[130 128 108  91 140 153 147] = Pegu
[ 89 124 117 150  72 171 110] = revap
[131 130 125 111 132 123 112] = nuri
[166 134 156 110 182  65 109] = pasap
[174 130 184 148 197 146 144] = fudi
[124 118 113 117 140  72  92] = Fesen
[ 82 125 107  96  56 133 139] = puva
[144 121 118  48 160 117 130] = ler
[116 128 118 166 121 188 158] = guz
[145 139 142 103 167  64  91] = viraz
[118 121 144 159 110 137  80] = bel
[121 123 135  95  98 137 122] = mebo
which: [134 156 110 182  65] | pasap
which: [118 121 144] | bel
which: [107  96  56 133 139] | puva
which: [153 147] | Pegu
which: [123 135  95  98] | mebo
which: [121 123 135] | mebo

[ 95 109 145 120 122 139] -> Nake
[ 80 158 136 143 125 138] -> Poz
[138 158 220  83 107 175] -> giga
[ 76 120 107 120 122 139] -> gelad
[157 104  76 123 134 135] -> moze
[ 53 193 118 214 149  36] -> Fevi
[210  86 120 122 107 118] -> gal
which: [120 107 120 122 139] | gelad
which: [120 122 107] | gal
which: [107 120 122] | gelad
which: [ 76 123] | moze
which: [138 158 220  83 107] | giga
which: [134 135] | moze

[163 144  67 144  98 102 147 185 159]  Defa
[122 140 125 129 139 122 122 155 145]  foz
[118  50 108 133  64 174  74  87 130]  res
[111 114 151 155 132 146 122 137 117]  ragod
[120 104 107 138 124 131 103 165 153]  nuta
[ 93 143 172 129 117 156 150  74 100]  gigug
[132 173 122 118  93 109 175 101 137]  debol
[182 109  85 125 196 143 125  99 164]  nofe
[145 162  87  94  86  97 158  81 124]  Sifig
[ 90 132 151 155 122 146 114 127 118]  kip
[ 92 139 109 143  89 111 122 178 126]  Modu
[117 143 118 134 189 119 165 103 126]  bapu
which: [122 118  93] | debol
which: [125 129 139 122 122 155] | foz
which: [114 151 155 132 146 122] | ragod
which: [140 125 129 139 122 122 155 145] | foz
which: [122 155 145] | foz
which: [103 165] | nuta

[102 141 161 173 102 152 112 161 206  68 144 136 161 125 131 114 126 141
 129  82 162]  mobu
[117 104 135 131 112 131 135 127 127 111 128  92 130 125 112 137 136 129
 131 124 149]  golet
[117 123 139 147  98 141 122 119 150  75 132 109 136 125 123 131 140 135
 136 124 149]  dabe
[146  99  87  73 159 107 162  89  63 181  72 109  42 191 120 138 172 103
 120 202 122]  liro
[146  99  87  73 159 107 162  89  63 181  72 109  42 191 120 138 172 103
 120 202  48]  karim
[121 117 135 131 112 131 135 131 127 111 124  87 130 125 112 135 136 126
 155 124 142]  Pavo
[138 108 120 104 130 115 162 104  79 160 108 117 117 116 107 123 140  94
 118 142  95]  lare
[108 128  92 130 125 112 137 136 129 131 124 149 130 116 104 125 133 112
 138 130 122]  Bina
which: [116 104] | Bina
which: [120 138 172 103 120 202  48] | karim
which: [111 128  92 130 125 112 137 136 129 131 124 149] | golet
which: [ 75 132 109] | dabe

[139 145  95 126 148  93 147  85  97 112 113 118 147  85  97 112 113 118
 157 158 151  92 113] -> Zokap
[113 150 205 115 157 127  75  50 212 119  87 135 159 108 182 185  71 105
 116  74 175 106  94] -> mado
[159 109  97 115 138 126 157 137  41 122 138 139  91 119  58 147 151  96
 117 175 123 122 114] -> nor
[151 139 190 142 145  83 138  74 132 119  95 147 104 121  96 147 103 112
 108 127 161 128  93] -> Rez
[161 100 131 149 129 135 139 146  95 126 148  93 147  85  97 112 113 118
 157 158 151  92 141] -> Direb
[187 111  97 115 138 126 157 137  41 122 138 139  91 119  58  89 151  96
 131 175 123 122 114] -> Bop
[135 117 146 142 138 141 120 123 126 121 142  98 157 104 140 131 115 104
 149 131 159  94 107] -> Limep
which: [139 146  95 126 148  93 147  85  97 112 113 118] | Direb
which: [ 89 151  96 131 175 123 122 114] | Bop
which: [159 108] | mado
which: [138 139  91 119  58 147 151  96 117 175] | nor
which: [126 121 142  98] | Limep

[184 168 141 112  86  71  72  89 115 146 172 185 182 165 137 108  84  71
  75] -> bet
[140 123 105  97  97 107 122 140 153 162 157 147 129 113 100  96 101 115
 132] -> Fovi
[ 90 148 191 182  72  86  71 146  89 172 115 107  66  74 129 182 190 148
  89] -> pidut
[ 63  62  73  92 117 140 170 188 195 191 177 155 126 100  77  64  61  71
  88] -> med
which: [107 122 140 153] | Fovi
which: [ 89 115 146 172] | bet
which: [86 71 72] | bet
which: [64 61 71 88] | med

